Below is a small trained network, with its code and all its weights. Each question gives an input and a class and asks what happens when units are switched off, that is, made to give their printed mean instead of their output.

import numpy as np


def w(rows, s, z=0):
    codes = np.array(rows[::2]) - 128.0
    scale = np.full(codes.shape[1], s)
    scale[-1] = z or s
    return codes * scale


def f(y):
    return y / 2 * (1 + np.tanh(0.7978845608 * (y + 0.044715 * y**3)))


def log_softmax(a):
    a = a - a.max(-1, keepdims=True)
    return a - np.log(np.exp(a).sum(-1, keepdims=True))


def net(x, mask):
    res = np.array(x, float).reshape(1, 5) / 4 @ E
    y = f(res @ A[0][:, :-1].T + A[0][:, -1])
    res = res + np.where(mask, y, B[0][:, -1]) @ B[0][:, :-1]
    return log_softmax(res[-1] @ U[:, :-1].T + U[:, -1])


A, B = {}, {}
E = w([
[120,105,71,122,112,206,28,143,211,199],'x0',
[236,173,108,84,154,112,136,62,147,161],'x1',
[120,150,127,156,89,128,111,149,130,94],'x2',
[120,108,223,168,8,207,194,135,134,222],'x3',
[140,210,92,137,75,70,101,160,137,130],'x4',
],0.011)
A[0] = w([
[86,102,83,163,138,143,24,157,135,114,137],'N1',
[206,167,79,88,139,99,108,91,134,146,116],'N2',
[113,126,230,144,100,105,197,122,122,152,254],'N3',
[116,45,138,124,104,182,151,99,172,185,223],'N4',
[94,128,173,170,50,189,160,181,144,192,194],'N5',
[117,137,142,139,160,69,135,175,39,17,242],'N6',
[88,74,169,77,212,230,68,122,161,152,108],'N7',
[100,113,152,138,150,69,206,88,34,44,76],'N8',
[96,105,223,181,50,164,255,136,86,183,105],'N9',
[113,164,104,179,118,109,79,226,157,122,119],'N10',
[86,169,58,154,117,72,113,139,104,29,184],'N11',
[213,186,96,74,162,101,138,29,102,143,152],'N12',
[87,187,76,146,82,132,46,208,128,125,166],'N13',
],0.0085,0.0037)
B[0] = w([
[72,40,120,103,135,114,69,46,135,149,200],'N1',
[184,144,64,108,172,60,89,111,146,102,197],'N2',
[155,210,137,187,91,140,163,122,77,47,206],'N3',
[172,121,75,177,83,160,159,109,108,181,208],'N4',
[187,201,115,134,88,177,90,68,110,200,243],'N5',
[104,80,185,154,226,150,203,153,127,33,244],'N6',
[99,72,27,113,145,149,185,93,68,185,199],'N7',
[109,139,183,92,179,204,222,246,104,76,214],'N8',
[198,198,198,190,2,138,130,24,20,100,253],'N9',
[71,128,205,78,95,90,111,119,200,113,189],'N10',
[52,67,161,128,153,49,116,150,162,44,232],'N11',
[191,207,64,152,205,27,116,159,153,65,220],'N12',
[108,128,189,49,82,139,15,120,195,147,216],'N13',
],0.0077,0.014)
U = w([
[117,36,1,169,137,195,117,98,86,196,202],'0',
[35,73,142,127,124,82,19,115,166,84,117],'1',
[225,178,51,143,177,36,72,140,165,94,253],'2',
[125,163,142,121,73,184,26,141,188,213,35],'3',
[89,122,186,151,179,136,219,232,109,57,67],'4',
[180,198,175,210,39,160,122,75,56,130,126],'5',
],0.0087,0.0021)

Each question gives the input, the list of numbers given to net, and the class t.
The units are the neurons (one row each of A and B). Each row of codes is followed by its name. A weight is (code - 128) times the scale printed after its matrix; where a second scale follows, it is the last column's (A, B and U).
mask holds one flag per neuron, in row order. A switched-off neuron (its flag False) gives its mean, the last column of its row in B, instead of its output. The means were averaged over made-up inputs and are rounded, as every weight is.
A unit's drop is (log p(t) with every unit on - log p(t) with that unit switched off) / (log p(t) with every unit on - log p(t) with every unit switched off).
The circuit of an input: a set's keep is (log p(t) with only the set's units on - log p(t) with every unit switched off) / (log p(t) with every unit on - log p(t) with every unit switched off). Starting from the 12 units with the biggest drops (on a tie, the unit counted first), units are removed one at a time, each time the one whose removal leaves the highest keep (on an exact tie, the one counted first), for as long as the keep stays at least 0.8.
units of the circuit, in order: the units of the circuit, biggest drop first
top k neurons: the k neurons with the biggest drops, biggest first
drop of u: that unit's drop, to one decimal
input [-4,1,-4,-8,2], class 4: units of the circuit, in order : N6
input [6,8,5,4,8], class 3: top 2 neurons : N13, N6
input [-2,0,3,0,-4], class 4: top 2 neurons : N5, N9
input [3,-5,-4,-3,-2], class 0: top 2 neurons : N7, N11
input [-4,2,1,0,-8], class 4: top 2 neurons : N8, N5
input [7,2,-7,1,8], class 3: top 3 neurons : N13, N11, N6
input [-4,6,7,-7,-7], class 4: top 2 neurons : N8, N6
input [-3,-5,0,-4,4], class 4: top 2 neurons : N6, N8
input [-6,5,0,-5,-4], class 4: top 2 neurons : N8, N6
input [-1,3,8,-7,8], class 1: top 3 neurons : N11, N13, N10
input [3,-1,-3,1,8], class 3: top 2 neurons : N6, N11
input [-3,1,6,-7,6], class 4: top 2 neurons : N6, N8
input [-5,-3,8,0,5], class 4: drop of N6 : 0.0
input [-6,1,4,1,-3], class 4: units of the circuit, in order : N8
input [4,7,4,0,-4], class 2: drop of N12 : 0.3
input [6,3,5,-6,7], class 1: drop of N13 : 0.1
